Each row was made from one path, in order. Every step used is in the known rows, and no mark comes twice. Write each row's path.
Known rows
w b v c: -0.001  -2.671  -1.653  3.095  0.098  1.674  -1.877  1.264  1.080  -0.454  -0.579  2.282  -0.291  4.635  1.383  3.458  -3.583  2.053  -0.398  -1.069  -2.365  0.908  -0.347  3.859  -2.242  0.386  -1.394  2.545  2.057  2.117  0.042  -0.688  3.304  2.154  3.399  1.907  0.411  -1.998  0.390  0.072  -2.451  -3.478  1.854  3.405
c r x n q: -0.530  -0.058  -1.269  -0.276  1.318  0.280  -0.374  0.752  -0.094  2.307  -0.482  -0.338  -5.576  3.102  -3.051  1.511  -2.792  -2.197  -3.335  1.273  -0.055  -0.228  -0.177  1.305  -3.097  1.398  2.640  -1.054  4.792  -1.254  -5.643  -1.723  5.818  -2.606  0.627  0.022  1.984  0.714  0.340  1.739  1.710  -0.527  2.520  -0.504
q u v c r n x: -0.665  -0.685  1.833  -1.157  -1.752  -1.171  -1.539  -3.703  -2.638  -0.692  0.326  -1.018  0.421  -3.641  1.419  -2.989  2.748  -0.617  -0.845  0.013  0.751  2.598  -2.189  -1.606  0.882  0.895  0.769  -3.825  1.395  0.440  -1.586  1.346  2.142  2.568  -3.396  -2.693  -1.470  1.387  -3.123  -0.269  0.251  7.443  -2.305  -2.287
q u r n: -4.371  -2.266  -1.111  2.143  2.059  2.313  -0.691  -2.667  -2.331  1.896  0.819  3.846  3.099  -0.876  1.208  0.036  6.480  0.121  3.220  -2.210  -2.975  -0.267  -3.492  1.202  -0.683  1.476  -0.918  -3.716  -0.450  -3.334  1.262  1.115  1.628  0.888  -1.370  -4.908  -1.960  2.046  -0.247  2.059  1.658  -0.957  0.807  -2.687
v w c r x: 2.112  -1.086  -1.997  0.608  -2.471  -1.444  -1.659  -1.019  -0.663  -0.126  -1.994  -0.798  -2.730  0.578  -0.780  0.528  -1.659  0.457  -2.214  -4.086  1.660  2.989  0.659  3.360  -5.477  -2.091  3.847  -0.820  1.252  0.789  -2.731  -1.677  3.898  2.630  -0.987  1.481  2.807  0.128  3.632  0.666  -1.711  -0.689  0.822  2.220
w v u q n r: -0.564  -2.207  -0.900  1.102  -3.085  3.166  -1.822  -2.758  -0.957  -1.628  2.012  1.217  2.734  -5.168  3.767  0.822  1.919  -0.337  1.406  -1.029  1.597  0.279  0.537  -3.927  5.794  1.164  -2.955  -3.357  -5.445  0.137  2.620  -0.378  -2.733  -0.494  1.621  -1.108  -4.164  5.148  1.439  2.770  0.699  -2.222  0.425  0.360
q u r x v b: -1.623  2.919  -0.734  1.840  1.164  0.837  -0.771  -0.798  -0.832  0.752  2.209  -0.176  5.194  1.828  -1.614  1.118  2.554  2.564  1.813  -1.654  -2.734  -0.977  -0.962  -1.115  0.933  3.525  -0.599  -0.309  -2.636  -0.109  3.027  1.193  -0.425  2.618  -1.312  -2.422  -2.320  -3.177  1.378  -1.330  1.362  -4.536  0.894  -3.356
v c w b u q r x: 4.541  1.095  0.835  -0.322  -0.485  -1.934  -2.232  -2.192  0.020  -1.400  -1.459  1.081  1.522  -2.853  3.552  2.793  -1.011  0.042  2.201  0.075  -2.874  1.005  0.232  -0.189  -0.852  -2.046  3.424  -1.027  -4.737  -1.111  0.578  0.505  -2.235  3.164  2.810  1.448  2.610  -0.040  -1.577  -0.659  -1.908  -1.602  -1.105  -1.437
v b u r x n: -1.270  0.318  -0.471  0.577  2.565  2.188  -2.506  0.953  0.757  1.065  2.238  0.377  2.915  0.874  1.531  3.557  0.086  -0.660  1.816  1.929  -6.192  -2.526  -3.224  -1.255  0.076  3.488  -0.457  0.674  -0.066  -1.151  -0.554  1.574  -1.035  0.290  -0.953  0.296  -2.102  -3.151  -1.172  -1.053  3.231  -3.853  1.158  -2.849
w c v b u r n q: -0.106  0.515  0.456  0.869  -0.716  -0.553  3.434  0.686  0.420  0.748  -1.215  0.570  -1.608  1.678  0.674  1.023  1.943  -2.679  2.581  2.132  -1.563  -1.894  1.028  2.715  -1.662  -4.163  -0.191  2.713  1.505  -0.397  0.473  0.014  -1.907  -3.332  -3.628  -0.669  0.604  -1.348  0.097  0.247  -0.053  -3.627  0.712  1.393
x n q u b v w: -4.376  -0.813  2.091  -1.291  -0.343  1.651  2.292  1.505  0.878  4.506  0.936  0.861  -2.561  2.569  -1.771  -0.122  0.083  -1.200  0.228  3.464  4.036  -3.874  0.176  1.032  1.740  0.232  -0.830  2.175  0.752  -0.143  1.830  -1.432  0.008  -6.323  -4.327  1.800  -3.350  -0.391  2.718  0.852  0.541  -0.488  -0.478  2.219
n r u b v w: -4.656  -2.490  0.541  2.209  4.445  1.173  -2.803  2.509  0.744  1.427  2.113  1.342  2.327  5.118  -0.999  2.129  1.264  -1.371  1.137  -1.690  -1.713  -3.789  -0.263  3.094  -0.185  -0.814  -3.913  1.082  -3.423  -2.161  5.526  0.820  -1.593  -4.072  -2.419  0.656  -0.323  -2.700  3.777  2.282  0.270  -4.745  1.431  -1.287
w v c r: 0.362  -1.774  -2.152  2.241  -5.745  -0.235  -0.305  -0.142  -0.370  -1.543  0.021  0.107  -0.847  -1.010  -2.799  1.204  -1.339  2.459  -1.024  -3.550  3.033  1.394  1.699  2.749  -3.695  -0.460  1.484  0.189  2.831  2.984  0.113  -0.245  3.928  2.722  1.847  -0.073  0.050  1.614  2.627  -2.029  -3.456  -0.426  2.019  3.674
c v w b: 0.195  -2.352  -3.543  2.788  -0.893  0.572  0.222  2.318  1.221  0.299  -1.805  1.904  -2.453  4.728  -1.533  1.926  -2.923  2.116  0.865  -3.288  1.672  -2.082  2.804  4.713  -2.804  -2.727  -2.102  2.436  1.013  1.210  -0.720  -1.247  3.204  0.816  5.089  2.419  1.108  -0.076  3.991  1.062  -2.798  -3.364  1.271  4.997
r x v w: -2.516  -2.066  -0.684  0.468  3.873  1.700  -0.153  2.245  1.182  1.145  0.015  -0.647  -0.694  7.044  -3.146  0.473  0.088  1.968  -2.560  -4.189  -1.235  0.162  0.554  2.655  -1.034  -0.951  -1.284  3.183  0.435  -1.202  0.704  -0.368  2.984  3.387  0.271  -0.530  0.429  -0.899  2.603  0.969  -0.471  -3.530  2.980  0.738
q u v c w b: 1.022  0.369  1.245  1.165  -2.192  0.551  -0.132  -2.823  -0.389  -0.798  -1.548  1.896  1.006  -2.462  2.014  0.279  -0.055  3.723  2.478  0.127  -0.212  1.501  0.961  0.492  -0.021  0.010  -0.393  -1.035  -1.000  1.707  -0.355  -1.605  2.053  1.619  2.478  -0.658  -0.987  0.959  -0.655  -0.795  -3.591  1.614  -2.257  0.921
v c w b u r: 0.671  0.202  -0.146  2.481  -0.881  0.432  -0.033  1.309  1.116  -0.694  0.192  1.897  1.338  0.066  0.403  1.307  -0.653  2.590  5.233  -0.277  -4.219  -1.777  0.716  2.948  -3.063  -0.396  -0.793  1.057  2.286  0.519  -0.374  -0.691  -0.629  -2.288  4.744  0.447  0.496  -0.816  1.075  -0.513  -1.816  -2.713  0.532  1.086
x v c r n: -1.600  -1.171  -2.170  -0.197  -1.262  0.492  1.024  0.176  0.033  -0.167  -0.576  0.924  -2.140  3.700  -5.052  -0.856  2.469  1.862  -5.191  -2.549  1.072  1.832  -0.519  3.259  -1.686  -1.408  2.490  0.205  6.394  0.034  -0.960  -0.394  4.512  1.837  1.407  -2.552  1.825  0.377  -1.665  -2.001  -1.378  0.667  2.859  2.676
x n q r u b v c w: -2.294  1.683  1.095  -0.990  0.264  -1.990  3.280  0.784  2.364  2.973  0.768  1.187  -0.501  1.044  -4.266  0.774  0.586  -1.908  -1.445  3.092  -0.555  -2.038  2.015  1.637  -0.192  -3.191  5.542  2.757  -0.098  -0.731  3.025  -1.684  -1.178  -6.424  -2.900  -0.370  0.179  -1.284  -0.095  -0.881  -0.566  -1.671  0.984  -0.714
v c r u: -0.408  -2.474  -0.476  3.302  -1.319  -0.508  -2.494  -0.844  -1.044  -0.320  -0.242  1.790  1.430  0.149  -0.933  1.003  1.795  1.261  -0.057  -2.887  -1.136  2.300  -0.807  2.190  -4.423  0.810  1.039  -1.589  2.061  1.113  1.347  -0.345  4.957  2.645  -0.836  -1.842  1.969  0.040  1.118  -0.732  -2.351  1.215  1.771  -0.889
n q u b v c r: -1.066  0.824  2.956  0.615  -5.744  -1.288  0.713  -0.835  -2.405  2.795  0.961  0.066  -2.725  1.102  -3.057  1.152  0.754  0.005  0.505  2.989  4.256  -2.583  0.304  3.593  -2.304  1.251  1.933  -0.469  2.249  0.825  2.164  -0.373  2.088  -4.483  -3.831  0.416  -0.567  -1.293  1.648  -1.540  -1.856  1.180  -1.290  1.059
n x v w c r: 0.495  0.364  -1.702  -0.360  -1.437  -2.239  2.667  4.592  1.133  -1.639  -0.422  -3.504  -3.079  0.971  -5.573  -4.811  -4.352  1.282  -2.555  -3.094  4.697  1.980  3.243  1.363  -3.225  -0.854  0.423  2.235  7.184  3.195  -3.362  -2.490  1.718  -0.558  2.409  1.875  2.240  0.591  3.836  0.268  -1.303  2.933  1.171  3.031
q r u v c w b: 1.670  0.498  -1.237  2.321  -0.599  -2.169  -1.046  -2.865  0.861  -2.421  -1.944  1.938  4.465  -3.997  2.566  0.239  0.221  1.553  1.667  -1.447  -2.484  1.897  1.418  -0.566  -1.373  -2.505  2.628  0.058  -4.978  -0.614  2.132  -0.421  -0.078  2.924  3.337  -0.627  1.396  0.185  -0.735  -0.535  -3.845  -1.061  -0.908  -1.165
u q r n x: -2.105  -3.409  -1.233  -1.164  1.683  -1.049  -1.742  -0.679  -1.733  -1.016  0.449  1.325  1.685  -2.748  1.881  0.427  1.813  -3.453  -0.144  0.722  -2.383  0.742  -2.816  -1.083  0.400  0.125  0.496  -2.787  -0.772  -3.735  -1.549  2.052  1.207  4.053  1.286  -3.295  0.631  2.899  -3.357  2.414  1.597  0.963  -0.070  -4.007
x n q u: -3.493  -2.177  0.135  1.633  1.939  2.892  1.584  1.118  0.087  2.991  0.422  2.238  -1.549  -0.442  -0.581  0.212  0.104  -1.594  1.265  1.417  0.358  0.428  -0.481  -0.415  0.650  3.137  -0.617  -0.850  3.858  0.345  -1.630  -2.824  3.612  -2.754  -1.693  -1.322  -2.251  3.634  0.688  2.817  0.605  -0.222  2.008  -1.086
n q u b v c r x: 0.383  2.062  3.188  -0.165  -3.211  -1.893  -0.804  -2.300  -2.521  3.301  0.825  -1.281  -2.589  2.813  -2.103  2.049  0.876  -0.642  -0.900  1.951  2.036  -1.342  -0.127  3.205  -1.811  0.951  2.996  -1.165  -1.143  0.234  1.979  0.473  1.839  -3.106  -6.653  0.242  -0.023  -2.724  1.039  -1.095  -0.500  0.443  -1.519  -1.007
w v c r x n q u b: 1.537  3.466  -0.946  -1.170  -5.336  -1.492  1.237  -2.225  0.141  0.701  0.776  -2.048  -0.579  -3.652  -2.683  0.140  0.511  -0.158  -2.057  1.091  4.776  0.927  1.556  -1.789  2.153  1.355  3.965  -2.437  -1.918  3.616  0.516  -0.500  0.399  -4.073  -6.794  0.040  -2.922  0.780  0.476  -2.374  -0.789  0.160  -1.628  0.066
u q r x v: -0.530  0.253  0.008  -0.086  2.510  -0.581  -0.605  -0.019  -1.217  -0.787  0.181  0.448  1.853  0.561  -2.365  1.998  0.640  0.946  -2.041  -0.677  -1.252  -0.136  -0.533  -1.844  -0.548  1.155  2.148  0.110  -2.334  -4.818  1.102  1.339  0.477  5.444  3.284  -1.928  2.135  0.824  -1.660  0.438  0.028  -2.289  1.031  -4.141
w v b u r x: -0.312  -0.170  -0.412  2.022  1.006  1.222  -1.889  0.111  0.022  -0.548  1.440  -0.988  4.075  0.738  2.916  3.124  0.359  0.335  3.995  -2.020  -3.663  -2.144  -0.934  0.605  -0.985  1.011  -3.494  1.692  -5.384  -0.046  3.290  3.512  -2.614  2.870  -1.726  0.254  -2.087  -2.812  2.368  -1.495  0.878  -5.317  0.739  -0.664
c r n x v w b u: 0.827  -0.763  -2.712  -1.342  3.794  -0.490  1.300  3.959  1.878  -0.557  -1.701  -2.201  -3.272  3.851  -0.023  -5.898  -2.374  -1.072  -1.281  -3.331  3.440  -0.134  0.637  1.957  0.100  -1.935  -4.629  1.354  3.230  1.266  -2.086  0.890  -1.327  -1.934  3.360  3.381  2.348  -0.669  1.504  0.281  1.108  3.535  0.393  4.748
n q u b v c: -2.866  -1.242  3.420  1.307  -2.625  0.646  0.831  -0.010  -1.214  2.860  1.517  0.976  -0.153  2.181  -0.933  2.519  1.818  -0.088  1.676  3.067  0.478  -1.730  -0.354  3.216  0.058  1.597  -0.510  1.203  0.293  0.735  3.747  -0.356  1.601  -3.144  -5.899  -0.956  -2.684  -0.912  0.482  -0.218  -1.967  -1.622  -0.797  -0.485
x v c w b u q n: 2.528  -0.473  1.155  -1.849  -1.461  1.807  2.071  0.857  2.270  -0.592  -1.445  0.986  -1.046  -0.508  0.985  -1.791  0.138  2.466  0.096  2.380  0.517  1.342  0.102  -0.404  3.256  -0.240  -0.609  2.602  0.929  1.991  -0.209  -2.720  -1.717  -0.033  4.744  0.372  1.704  1.125  -2.826  -1.638  -1.454  2.045  -1.000  4.838
w v b u q n x: 0.726  -3.799  0.806  -1.568  -2.303  1.633  -1.150  0.884  0.492  -1.068  1.131  -1.921  2.091  -4.160  6.090  -0.437  -0.905  -2.393  2.783  2.720  0.645  0.640  -2.206  -2.541  4.568  2.739  -5.220  1.426  -4.058  3.664  1.028  1.265  -2.836  3.546  -1.325  0.460  -2.530  0.976  -0.967  -0.952  1.479  2.211  -1.993  2.441

Which path is each row?
2.482  0.584  2.331  -2.385  0.458  -0.299  -0.316  -0.736  0.475  -0.431  -2.195  -2.224  -3.258  -2.885  1.517  -1.937  -2.299  -0.104  -2.707  0.563  2.342  1.171  -0.457  -2.559  -2.038  -1.199  2.602  0.859  1.077  -1.366  -3.356  -0.590  -1.117  0.410  -1.546  4.016  1.477  0.204  -0.506  -0.438  0.268  5.193  -1.855  1.020 => b u v w c r x n
-0.184  2.043  2.648  -1.181  1.094  0.091  -0.178  -2.848  -1.889  2.001  -0.702  -0.995  -3.533  -1.649  -0.197  -0.961  -0.673  -1.282  -1.673  2.925  2.309  -0.299  -0.534  -3.397  -0.314  2.538  1.869  -2.705  0.366  -2.445  -3.585  -0.698  2.886  -1.734  -1.783  -0.223  -0.159  1.434  -0.981  1.432  1.698  4.178  -1.191  -2.806 => c r x n q u v
2.040  0.878  0.046  -1.211  -1.423  -3.084  2.313  -2.346  -2.358  -1.458  -0.742  0.189  -0.116  -4.755  0.911  -1.270  1.883  -1.329  -0.628  -0.955  1.791  1.521  2.234  -2.527  1.372  -3.820  1.884  -3.040  -1.725  -1.581  0.024  1.166  -2.541  1.482  -0.842  -1.487  -0.287  4.051  -2.057  1.779  0.500  4.087  -2.263  -3.254 => w c v u q r n x
-0.466  3.863  -2.235  -0.594  2.204  -0.975  3.013  0.272  1.880  -0.926  0.769  -0.201  2.314  0.724  -2.405  -4.990  1.598  2.222  1.444  -2.268  -1.854  1.755  1.703  -0.482  3.069  -1.249  -0.539  -0.979  1.819  2.841  -0.781  -1.003  -1.971  -3.037  1.610  -2.984  -1.225  -0.452  -0.587  0.221  0.850  0.778  0.098  -0.228 => q u r n x v c w b
3.038  2.621  0.673  -1.189  4.729  -1.047  1.365  1.278  0.438  -0.446  -2.025  0.232  -0.752  1.048  -0.344  -0.091  -1.777  1.089  0.531  -0.606  -0.292  -1.236  1.455  -0.238  -0.647  -1.280  0.112  0.857  -3.357  -3.494  0.411  0.784  -3.377  1.423  6.665  1.620  4.540  0.032  -0.833  -0.309  -0.072  -0.314  -0.631  -0.849 => c w b u q r x v
1.364  0.333  3.305  -1.369  0.435  0.565  -2.275  -1.271  -0.474  -0.148  0.159  -1.323  -1.666  -1.501  0.334  0.915  -0.882  0.541  -2.783  2.102  -1.572  0.166  -2.199  -2.491  -0.940  1.900  2.545  -0.119  2.320  -1.699  -2.551  0.987  0.821  1.539  -1.172  1.457  0.313  -0.674  -4.032  -1.920  0.610  4.798  -0.951  -2.042 => b u v c r x n
2.370  1.103  1.399  -3.863  0.071  -1.663  1.824  2.056  -0.333  -2.410  -1.511  -2.443  -1.957  -0.838  0.607  -3.337  -0.799  -1.215  -2.203  2.707  2.912  1.756  -0.910  -1.722  0.562  -0.228  -2.460  0.154  3.825  1.623  -2.335  1.196  -1.860  1.093  -0.306  0.527  3.072  -1.209  -3.153  -2.573  1.073  5.887  -1.981  1.182 => w c r n x v b u q
-2.024  -0.515  0.225  -1.060  4.599  -0.050  3.419  3.945  2.224  -1.264  0.381  -2.285  1.240  0.887  -0.533  -5.876  1.415  -0.790  0.976  -2.358  -1.416  0.853  0.140  -0.682  0.740  -2.473  -2.915  3.128  3.096  -0.450  0.035  0.320  -4.709  -2.043  -2.126  -0.343  -0.317  0.051  0.709  1.787  1.661  1.119  0.864  0.118 => b u r n x v w c
3.193  4.174  0.988  -1.622  -3.726  -1.550  0.164  -3.904  -0.769  -0.240  -1.753  -2.030  -1.714  -4.968  2.119  -0.407  -2.200  -1.473  -2.146  4.255  3.240  2.720  0.208  -4.421  0.538  1.468  4.263  -2.053  -0.589  2.186  -3.728  -2.000  1.309  -0.468  -4.525  1.389  -0.651  -0.680  -1.066  -1.084  0.055  2.058  -2.367  -0.695 => w c r x n q u v b
-1.522  -0.237  -2.150  -2.415  0.147  -1.496  0.056  0.735  0.040  -2.068  0.856  -0.482  3.132  -0.635  -0.333  -0.355  0.977  -2.003  -2.115  1.605  -0.638  0.092  -1.446  -2.435  3.246  -0.072  0.047  0.298  -0.623  -1.009  0.282  2.128  -0.761  4.644  1.815  -2.355  -0.160  -0.571  -3.313  -1.114  1.218  -1.354  0.318  -1.935 => u q r n x v b
-0.822  0.785  1.657  -3.389  0.799  -0.590  1.304  -0.285  -2.683  -0.796  0.053  -0.993  -2.720  1.368  -1.864  -3.846  1.937  1.154  -2.764  0.335  3.477  -0.794  0.277  -2.474  1.598  0.230  -4.202  -3.300  3.004  -2.020  -1.853  2.356  1.263  -0.124  2.815  -2.176  0.447  1.714  -1.727  0.103  2.248  7.104  -1.433  -1.560 => c r n x v u q
4.214  1.664  0.173  -0.493  0.155  0.060  -2.871  -1.350  0.664  -1.914  -1.430  -1.049  -0.955  -2.114  3.056  0.754  -3.513  1.061  -2.237  2.035  -1.028  0.911  -1.531  -3.196  -0.164  2.191  1.219  -0.649  0.504  0.127  -3.646  0.672  0.094  0.899  1.885  3.706  0.863  -1.498  -4.033  -1.978  -0.205  3.117  -2.066  -0.062 => w b u v c r x n
-2.168  -1.359  -0.055  2.247  3.047  0.007  -1.344  2.222  1.362  -0.169  0.719  0.809  2.322  2.124  -0.155  1.050  0.350  -1.212  0.440  -1.912  -0.888  -0.540  0.717  2.339  -0.705  -1.774  -1.766  1.191  -2.929  -0.187  4.532  -0.846  -2.744  -4.235  -4.169  1.410  0.520  -1.965  3.520  2.249  -0.930  -4.207  0.645  -0.527 => n r u b v w c
-1.017  -1.563  0.561  -0.107  0.085  3.349  -1.613  2.160  0.986  -0.789  2.313  0.309  2.479  -0.783  1.531  1.125  0.735  -1.815  0.600  3.150  -1.101  -1.511  -2.238  -2.493  5.597  3.355  -2.539  1.239  -0.425  0.060  2.115  -0.943  -3.865  -0.049  2.038  0.121  -0.754  0.082  -1.843  -0.035  1.598  -3.365  1.415  0.580 => x v b u q n r
2.547  -0.970  1.446  -0.951  -3.428  -0.418  1.981  -1.060  -1.739  -0.366  0.110  -0.863  -1.743  -4.082  1.442  -1.560  0.341  0.404  0.078  1.449  1.836  2.079  1.499  -2.645  2.839  0.356  -0.867  -1.404  0.012  2.012  -1.797  -1.831  -0.618  0.266  -0.696  -1.114  -1.359  4.121  -1.381  2.016  0.924  6.025  -3.207  -0.501 => w c v u q n x
-2.593  -1.607  -0.509  0.793  -0.096  1.568  1.374  0.068  0.904  0.043  0.015  0.348  1.653  0.932  3.814  0.660  2.511  -2.941  3.931  0.752  -1.397  -2.466  -0.513  1.246  0.686  -2.364  -4.455  2.238  -2.820  -0.478  2.830  2.555  -2.154  -1.528  -2.893  -1.166  -2.413  -0.840  1.701  -0.119  0.532  -5.620  1.695  2.271 => w v b u r n q
2.818  -0.663  -0.183  -0.644  4.158  2.065  -3.352  -0.742  0.716  0.386  -0.446  1.032  -1.162  -0.312  4.628  1.633  -1.120  -2.663  1.808  1.012  -3.928  0.273  -1.448  0.174  2.897  0.535  -1.049  -2.573  -4.549  -1.423  -2.169  -1.741  -2.831  -2.358  3.694  0.831  2.668  1.330  -1.375  3.380  2.510  -1.974  -0.286  -0.118 => c w b u q n r x
-3.630  1.375  -1.772  -0.038  2.225  0.478  1.070  0.664  -0.192  0.151  2.568  -0.655  4.701  0.969  -1.066  -2.720  3.407  0.006  1.601  -0.724  -2.167  -0.403  -1.610  -1.454  3.462  2.328  -2.971  -0.788  0.568  1.070  1.323  1.631  -1.286  0.414  -1.830  -3.768  -3.330  -1.733  -0.491  -0.459  2.980  -0.807  0.494  -2.540 => q u r n x v b
2.099  3.263  -0.499  0.542  1.207  -0.150  1.359  1.462  1.393  0.479  0.558  -0.625  0.158  0.214  -1.385  2.621  -1.468  0.277  0.358  1.087  -3.364  -1.416  0.504  -0.831  -1.071  -0.060  2.451  2.224  1.268  0.774  -1.119  -0.219  -2.992  -1.255  -2.001  1.619  -0.142  -2.872  -0.923  -1.519  1.927  -2.010  0.172  -1.195 => w c v b u r x n
1.592  1.714  1.265  -1.278  -1.577  -1.259  0.648  -4.353  -2.115  -0.159  -0.501  0.426  0.610  -2.939  0.768  1.290  1.367  1.752  0.974  -3.291  2.100  -0.573  3.472  -1.250  0.009  -3.777  1.396  -2.553  -8.034  -2.655  2.956  2.023  -1.858  3.121  2.194  -0.949  -0.726  3.197  2.627  0.032  -0.585  -0.237  -0.885  -1.692 => c w v u q r x
3.145  1.945  -3.021  0.087  0.376  -0.171  -2.406  -0.374  1.602  0.218  -0.930  0.152  -3.352  3.977  -1.010  2.118  -5.661  1.256  -5.128  -0.542  -0.286  1.525  -0.220  0.935  -1.897  0.417  3.760  0.191  2.866  2.343  -3.860  -0.978  2.871  -0.132  3.050  4.024  1.892  -3.360  -0.831  -1.189  0.613  -0.190  1.504  3.212 => w b v c r x n
1.579  0.153  -0.420  -0.421  1.733  -1.766  0.360  4.206  1.696  -2.988  -0.142  -1.820  2.527  -2.580  1.874  -3.379  -3.845  -0.634  2.634  -0.193  2.464  -1.421  1.417  -3.808  2.013  0.103  -3.249  2.360  -1.766  -0.348  1.231  1.112  -5.463  1.420  5.555  4.099  0.792  0.491  1.188  0.915  -0.663  0.250  -0.885  0.133 => n x v w b u q r
